Below are the code and all the weights of a small trained network. Each question names an input and a class and asks about switching units off, where a switched-off unit gives its printed mean instead of its output.

import numpy as np


def w(rows, s, z=0):
    codes = np.array(rows[::2]) - 128.0
    scale = np.full(codes.shape[1], s)
    scale[-1] = z or s
    return codes * scale


def norm(h):
    return h / np.sqrt((h * h).mean(-1, keepdims=True) + 1e-5)


def f(y):
    return y / 2 * (1 + np.tanh(0.7978845608 * (y + 0.044715 * y**3)))


def log_softmax(a):
    a = a - a.max(-1, keepdims=True)
    return a - np.log(np.exp(a).sum(-1, keepdims=True))


def net(x, mask):
    res = np.array(x, float).reshape(1, 8) / 4 @ E
    u = 0
    for l in range(2):
        y = f(norm(res) @ A[l][:, :-1].T + A[l][:, -1])
        res = res + np.where(mask[u : u + 5], y, B[l][:, -1]) @ B[l][:, :-1]
        u += 5
    return log_softmax(norm(res)[-1] @ U[:, :-1].T + U[:, -1])


A, B = {}, {}
E = w([
[144,93,115,171,148,68,156],'x0',
[184,112,160,145,167,122,136],'x1',
[45,114,148,181,57,181,139],'x2',
[130,99,81,139,104,101,74],'x3',
[123,114,113,210,146,94,107],'x4',
[148,131,134,151,128,117,25],'x5',
[85,37,254,19,91,150,133],'x6',
[108,153,154,127,123,72,135],'x7',
],0.0044)
A[0] = w([
[160,40,232,61,126,53,44,127],'0.n1',
[96,254,157,113,83,247,21,13],'0.n2',
[106,67,211,123,61,129,156,112],'0.n3',
[45,123,46,119,5,89,126,4],'0.n4',
[96,242,127,117,120,229,61,35],'0.n5',
],0.0047,0.0032)
B[0] = w([
[173,48,155,91,155,96,70,254],'0.n1',
[58,196,118,105,90,193,2,178],'0.n2',
[138,188,79,163,123,201,137,202],'0.n3',
[144,70,137,70,11,88,181,137],'0.n4',
[82,199,132,76,103,149,50,153],'0.n5',
],0.0066,0.0026)
A[1] = w([
[47,88,123,51,33,107,148,63],'1.n1',
[46,128,44,95,2,99,200,18],'1.n2',
[103,108,198,87,44,84,142,4],'1.n3',
[97,79,143,163,176,80,172,102],'1.n4',
[51,157,190,222,103,89,195,81],'1.n5',
],0.006,0.0038)
B[1] = w([
[147,86,28,222,84,83,184,248],'1.n1',
[71,80,118,105,92,3,144,242],'1.n2',
[118,196,57,182,166,69,92,119],'1.n3',
[85,229,122,116,148,219,76,196],'1.n4',
[82,168,220,149,209,178,141,236],'1.n5',
],0.0071,0.0012)
U = w([
[49,251,78,53,41,205,17,144],'0',
[37,95,39,151,15,24,209,235],'1',
[110,34,180,46,77,213,225,28],'2',
[218,42,193,29,213,34,49,201],'3',
[90,51,193,171,34,198,53,3],'4',
[238,221,3,210,217,64,113,212],'5',
[30,214,228,230,210,192,218,98],'6',
[215,184,183,63,195,140,238,43],'7',
],0.0071,0.0033)

Each question gives the input, the list of numbers given to net, and the class t.
The units are the neurons (one row each of A and B). Each row of codes is followed by its name. A weight is (code - 128) times the scale printed after its matrix; where a second scale follows, it is the last column's (A, B and U).
mask holds one flag per neuron, layer by layer. A switched-off neuron (its flag False) gives its mean, the last column of its row in B, instead of its output. The means were averaged over made-up inputs and are rounded, as every weight is.
A unit's drop is (log p(t) with every unit on - log p(t) with that unit switched off) / (log p(t) with every unit on - log p(t) with every unit switched off).
The circuit of an input: a set's keep is (log p(t) with only the set's units on - log p(t) with every unit switched off) / (log p(t) with every unit on - log p(t) with every unit switched off). Starting from all 10 units, units are removed one at a time, each time the one whose removal leaves the highest keep (on an exact tie, the one counted first), for as long as the keep stays at least 0.8.
circuit, biggest first: the units of the circuit, biggest drop first
top k neurons: the k neurons with the biggest drops, biggest first
top k neurons in layer l: the k neurons of layer l with the biggest drops, biggest first
drop when u is switched off: that unit's drop, to one decimal
input [-2,4,3,2,-4,6,-5,-2], class 0: circuit, biggest first	(0.n2)
input [4,-8,-2,5,-5,7,1,-5], class 1: circuit, biggest first	(0.n4; 1.n1)
input [-4,0,5,-1,-5,-8,7,5], class 1: top 3 neurons	(1.n1; 1.n3; 1.n2)
input [-1,-8,7,-7,0,-6,0,-6], class 1: top 2 neurons	(1.n2; 1.n1)
input [-8,1,6,8,4,-2,2,5], class 1: top 3 neurons	(0.n4; 1.n1; 1.n2)
input [2,0,2,-3,2,6,-1,5], class 6: circuit, biggest first	(1.n5; 0.n1; 0.n2)
input [-4,-7,4,-1,-5,-7,5,-8], class 1: circuit, biggest first	(1.n1; 1.n2)
input [7,7,4,2,6,1,2,1], class 6: circuit, biggest first	(1.n4; 1.n5)
input [7,-1,7,7,-5,7,4,6], class 1: top 2 neurons	(0.n4; 1.n1)
input [-3,-2,3,-3,-1,-4,-8,7], class 6: top 2 neurons in layer 1	(1.n5; 1.n1)
input [-6,-8,-3,3,-2,-3,1,-1], class 1: top 3 neurons	(1.n1; 0.n4; 1.n2)
input [3,-3,7,-1,-8,8,1,8], class 1: top 2 neurons	(0.n4; 1.n1)
input [2,-4,0,-8,0,-5,6,5], class 6: top 2 neurons in layer 1	(1.n5; 1.n3)
input [2,2,8,2,4,-6,-5,1], class 6: circuit, biggest first	(1.n5)
input [-2,-8,0,0,-3,1,6,4], class 1: drop when 1.n1 is switched off	0.6
input [1,7,7,1,7,-4,-4,-3], class 6: drop when 1.n5 is switched off	0.3
input [-6,-1,-2,-4,1,4,-5,-4], class 0: drop when 0.n5 is switched off	0.1
input [-6,-3,7,-3,4,-7,4,-2], class 1: drop when 1.n4 is switched off	0.1
